Here is a tiny trained network, its code and every weight. The questions are about switching its units off for an input and a class, where a switched-off unit gives its printed mean instead of its output.

import numpy as np


def w(rows, s, z=0):
    codes = np.array(rows[::2]) - 128.0
    scale = np.full(codes.shape[1], s)
    scale[-1] = z or s
    return codes * scale


def norm(h):
    return h / np.sqrt((h * h).mean(-1, keepdims=True) + 1e-5)


def f(y):
    return y / 2 * (1 + np.tanh(0.7978845608 * (y + 0.044715 * y**3)))


def log_softmax(a):
    a = a - a.max(-1, keepdims=True)
    return a - np.log(np.exp(a).sum(-1, keepdims=True))


def net(x, mask):
    res = np.array(x, float).reshape(1, 8) / 4 @ E
    u = 0
    for l in range(3):
        y = f(norm(res) @ A[l][:, :-1].T + A[l][:, -1])
        res = res + np.where(mask[u : u + 5], y, B[l][:, -1]) @ B[l][:, :-1]
        u += 5
    return log_softmax(norm(res)[-1] @ U[:, :-1].T + U[:, -1])


A, B = {}, {}
E = w([
[12,127,116,124,179,186,87,178],'x0',
[116,118,132,118,132,137,152,122],'x1',
[166,2,61,91,111,75,115,142],'x2',
[123,123,132,127,143,106,132,139],'x3',
[187,107,235,34,186,156,167,141],'x4',
[122,129,117,116,131,128,145,131],'x5',
[135,136,100,127,135,156,148,132],'x6',
[113,127,120,111,135,139,159,131],'x7',
],0.0038)
A[0] = w([
[188,67,149,95,135,140,130,167,7],'0.n0',
[117,108,139,157,46,226,226,124,215],'0.n1',
[144,130,38,200,84,51,161,103,166],'0.n2',
[205,192,188,169,91,112,216,92,102],'0.n3',
[39,210,138,254,114,96,186,58,113],'0.n4',
],0.0043,0.0011)
B[0] = w([
[103,67,137,80,133,172,113,191,156],'0.n0',
[171,153,107,137,122,38,97,142,160],'0.n1',
[145,98,153,55,89,62,164,88,251],'0.n2',
[135,127,119,184,139,66,124,177,204],'0.n3',
[185,155,133,124,73,117,151,253,238],'0.n4',
],0.0057,0.003)
A[1] = w([
[137,13,223,110,192,144,149,163,7],'1.n0',
[137,192,140,138,142,63,74,255,249],'1.n1',
[68,220,196,120,219,210,119,101,60],'1.n2',
[185,182,232,112,237,78,117,149,129],'1.n3',
[42,44,29,190,135,87,100,111,128],'1.n4',
],0.0042,0.0012)
B[1] = w([
[161,140,112,142,128,205,117,187,197],'1.n0',
[86,118,120,104,147,209,139,211,253],'1.n1',
[152,177,213,1,41,112,162,50,185],'1.n2',
[124,159,131,190,180,110,167,51,208],'1.n3',
[43,93,81,228,157,93,75,63,196],'1.n4',
],0.0054,0.0031)
A[2] = w([
[45,165,84,135,106,110,116,179,255],'2.n0',
[253,82,198,148,67,140,101,222,125],'2.n1',
[210,245,195,165,235,151,193,97,155],'2.n2',
[48,123,187,99,168,198,156,196,68],'2.n3',
[164,17,148,81,169,192,158,176,121],'2.n4',
],0.0043,0.0015)
B[2] = w([
[214,103,172,152,190,190,70,141,226],'2.n0',
[126,199,187,152,127,90,151,158,249],'2.n1',
[87,22,52,199,203,117,140,37,255],'2.n2',
[66,109,58,52,45,136,36,110,204],'2.n3',
[154,254,136,193,52,132,129,206,213],'2.n4',
],0.0062,0.0027)
U = w([
[254,187,160,166,85,90,174,208,142],'0',
[134,70,84,187,204,118,102,78,251],'1',
[139,166,105,87,84,228,33,196,150],'2',
[106,157,170,40,141,203,133,20,4],'3',
[219,79,97,77,37,38,94,74,28],'4',
],0.0073,0.0025)

Each question gives the input, the list of numbers given to net, and the class t.
The units are the neurons (one row each of A and B). Each row of codes is followed by its name. A weight is (code - 128) times the scale printed after its matrix; where a second scale follows, it is the last column's (A, B and U).
mask holds one flag per neuron, layer by layer. A switched-off neuron (its flag False) gives its mean, the last column of its row in B, instead of its output. The means were averaged over made-up inputs and are rounded, as every weight is.
A unit's drop is (log p(t) with every unit on - log p(t) with that unit switched off) / (log p(t) with every unit on - log p(t) with every unit switched off).
The circuit of an input: a set's keep is (log p(t) with only the set's units on - log p(t) with every unit switched off) / (log p(t) with every unit on - log p(t) with every unit switched off). Starting from the 12 units with the biggest drops (on a tie, the unit counted first), units are removed one at a time, each time the one whose removal leaves the highest keep (on an exact tie, the one counted first), for as long as the keep stays at least 0.8.
circuit, biggest first: the units of the circuit, biggest drop first
top k neurons: the k neurons with the biggest drops, biggest first
k most important neurons of layer l: the k neurons of layer l with the biggest drops, biggest first
drop of u: that unit's drop, to one decimal
input [-1,7,1,8,-4,8,1,4], class 4: top 4 neurons : 0.n2, 2.n4, 1.n0, 2.n1
input [-2,2,-8,-7,7,0,6,-3], class 1: circuit, biggest first : 2.n2
input [-1,8,0,-4,-7,-4,8,-4], class 0: circuit, biggest first : 0.n4, 2.n3
input [6,-6,-8,1,8,2,-2,-7], class 3: circuit, biggest first : 1.n2, 2.n2
input [2,-3,3,6,8,0,8,4], class 2: circuit, biggest first : 2.n3, 0.n2
input [-8,3,-1,6,1,7,0,3], class 1: circuit, biggest first : 0.n4, 2.n2
input [2,2,-1,6,3,6,8,4], class 3: circuit, biggest first : 1.n2, 0.n4
input [2,2,6,-8,4,-6,-1,-4], class 2: 2 most important neurons of layer 0 : 0.n0, 0.n2
input [-2,-7,7,-4,2,-4,-1,-2], class 0: circuit, biggest first : 2.n4, 2.n1
input [2,6,-6,5,2,-8,-7,-2], class 3: 4 most important neurons of layer 1 : 1.n2, 1.n1, 1.n4, 1.n3
input [-6,7,8,1,3,4,3,4], class 0: circuit, biggest first : 2.n4, 2.n3
input [-6,8,-1,-4,2,2,3,4], class 1: top 2 neurons : 2.n2, 0.n4
input [-1,-7,-5,0,6,-6,2,4], class 1: top 3 neurons : 2.n2, 1.n3, 0.n3
input [-8,6,-1,4,5,-1,-3,3], class 1: top 4 neurons : 2.n2, 1.n3, 0.n4, 0.n2
input [0,2,-8,6,1,7,-5,8], class 1: top 4 neurons : 2.n2, 1.n3, 0.n0, 0.n3
input [-6,-1,-6,3,4,-2,2,-8], class 1: circuit, biggest first : 2.n2
input [0,5,7,-1,2,1,-1,-4], class 0: top 2 neurons : 2.n4, 1.n1
input [-1,-3,-1,6,-6,4,3,6], class 0: top 3 neurons : 0.n4, 0.n2, 2.n3
input [-1,-6,-7,8,4,-1,6,3], class 1: top 3 neurons : 2.n2, 1.n3, 0.n3
input [-6,3,-2,-6,3,8,3,-3], class 1: most important neuron of layer 2 : 2.n2
input [-1,-8,-4,-4,7,8,2,2], class 1: drop of 1.n2 : -0.1
input [4,6,-3,3,3,5,-3,-5], class 3: drop of 1.n2 : 1.1
input [-5,-2,-8,2,4,-3,-3,4], class 1: drop of 2.n2 : 0.6
